Here is a tiny trained network, its code and every weight. The questions are about switching its units off for an input and a class, where a switched-off unit gives its printed mean instead of its output.

import numpy as np


def w(rows, s, z=0):
    codes = np.array(rows[::2]) - 128.0
    scale = np.full(codes.shape[1], s)
    scale[-1] = z or s
    return codes * scale


def f(y):
    return np.maximum(y, 0)


def log_softmax(a):
    a = a - a.max(-1, keepdims=True)
    return a - np.log(np.exp(a).sum(-1, keepdims=True))


def net(x, mask):
    res = np.array(x, float).reshape(1, 6) / 4 @ E
    y = f(res @ A[0][:, :-1].T + A[0][:, -1])
    res = res + np.where(mask, y, B[0][:, -1]) @ B[0][:, :-1]
    return log_softmax(res[-1] @ U[:, :-1].T + U[:, -1])


A, B = {}, {}
E = w([
[2,202,185,212],'x0',
[156,141,91,167],'x1',
[177,62,101,215],'x2',
[150,130,188,13],'x3',
[87,36,59,70],'x4',
[192,229,43,99],'x5',
],0.0074)
A[0] = w([
[103,113,103,210,105],'neuron 0',
[170,76,166,118,103],'neuron 1',
[203,164,92,89,105],'neuron 2',
[213,148,54,97,163],'neuron 3',
[195,148,76,94,59],'neuron 4',
[13,161,160,100,161],'neuron 5',
[165,200,107,155,183],'neuron 6',
[108,59,113,175,157],'neuron 7',
[111,75,56,251,88],'neuron 8',
[154,177,210,178,146],'neuron 9',
[139,116,109,91,179],'neuron 10',
[193,120,84,90,92],'neuron 11',
[115,146,94,70,255],'neuron 12',
[65,163,161,96,171],'neuron 13',
[188,92,181,117,164],'neuron 14',
[39,110,88,66,128],'neuron 15',
[101,140,109,125,72],'neuron 16',
[112,136,110,87,177],'neuron 17',
[144,42,158,100,74],'neuron 18',
[87,173,185,130,102],'neuron 19',
],0.014,0.0033)
B[0] = w([
[72,140,100,168,194],'neuron 0',
[95,88,143,90,177],'neuron 1',
[202,39,102,164,213],'neuron 2',
[216,56,97,160,235],'neuron 3',
[202,49,114,165,200],'neuron 4',
[182,251,160,70,244],'neuron 5',
[98,59,154,131,211],'neuron 6',
[56,167,79,137,199],'neuron 7',
[61,144,15,164,227],'neuron 8',
[78,81,171,204,230],'neuron 9',
[118,108,120,132,173],'neuron 10',
[147,79,162,147,203],'neuron 11',
[169,91,119,114,198],'neuron 12',
[160,180,194,100,212],'neuron 13',
[92,57,140,116,190],'neuron 14',
[168,166,49,56,195],'neuron 15',
[133,141,126,109,140],'neuron 16',
[161,104,120,114,169],'neuron 17',
[43,107,161,78,194],'neuron 18',
[146,174,197,160,210],'neuron 19',
],0.023,0.011)
U = w([
[214,147,125,178,253],'0',
[198,254,137,63,140],'1',
[80,115,149,36,60],'2',
[99,216,55,175,66],'3',
[128,154,100,151,154],'4',
[161,250,233,217,77],'5',
],0.0079,0.0021)

Each question gives the input, the list of numbers given to net, and the class t.
The units are the neurons (one row each of A and B). Each row of codes is followed by its name. A weight is (code - 128) times the scale printed after its matrix; where a second scale follows, it is the last column's (A, B and U).
mask holds one flag per neuron, in row order. A switched-off neuron (its flag False) gives its mean, the last column of its row in B, instead of its output. The means were averaged over made-up inputs and are rounded, as every weight is.
A unit's drop is (log p(t) with every unit on - log p(t) with that unit switched off) / (log p(t) with every unit on - log p(t) with every unit switched off).
The circuit of an input: a set's keep is (log p(t) with only the set's units on - log p(t) with every unit switched off) / (log p(t) with every unit on - log p(t) with every unit switched off). Starting from the 12 units with the biggest drops (on a tie, the unit counted first), units are removed one at a time, each time the one whose removal leaves the highest keep (on an exact tie, the one counted first), for as long as the keep stays at least 0.8.
circuit, biggest first: the units of the circuit, biggest drop first
top k neurons: the k neurons with the biggest drops, biggest first
drop of u: that unit's drop, to one decimal
input [6,1,1,-3,0,4], class 3: circuit, biggest first => [neuron 8]
input [-8,-2,-8,1,-7,-4], class 2: top 3 neurons => [neuron 14; neuron 1; neuron 18]
input [1,-8,4,5,-2,-4], class 2: top 3 neurons => [neuron 18; neuron 14; neuron 1]
input [1,3,3,2,3,-8], class 3: top 2 neurons => [neuron 7; neuron 8]
input [0,8,-1,6,-3,-7], class 2: top 2 neurons => [neuron 14; neuron 1]
input [4,4,1,6,6,4], class 1: top 2 neurons => [neuron 9; neuron 15]
input [-2,2,0,2,-5,-3], class 2: top 2 neurons => [neuron 5; neuron 3]
input [3,-3,-8,1,-2,8], class 1: top 2 neurons => [neuron 5; neuron 13]
input [2,-4,-2,-6,3,1], class 3: drop of neuron 8 => 0.2
input [3,5,-5,-3,6,-7], class 1: drop of neuron 5 => 0.4
input [4,-1,-8,3,-7,3], class 5: drop of neuron 13 => 0.0
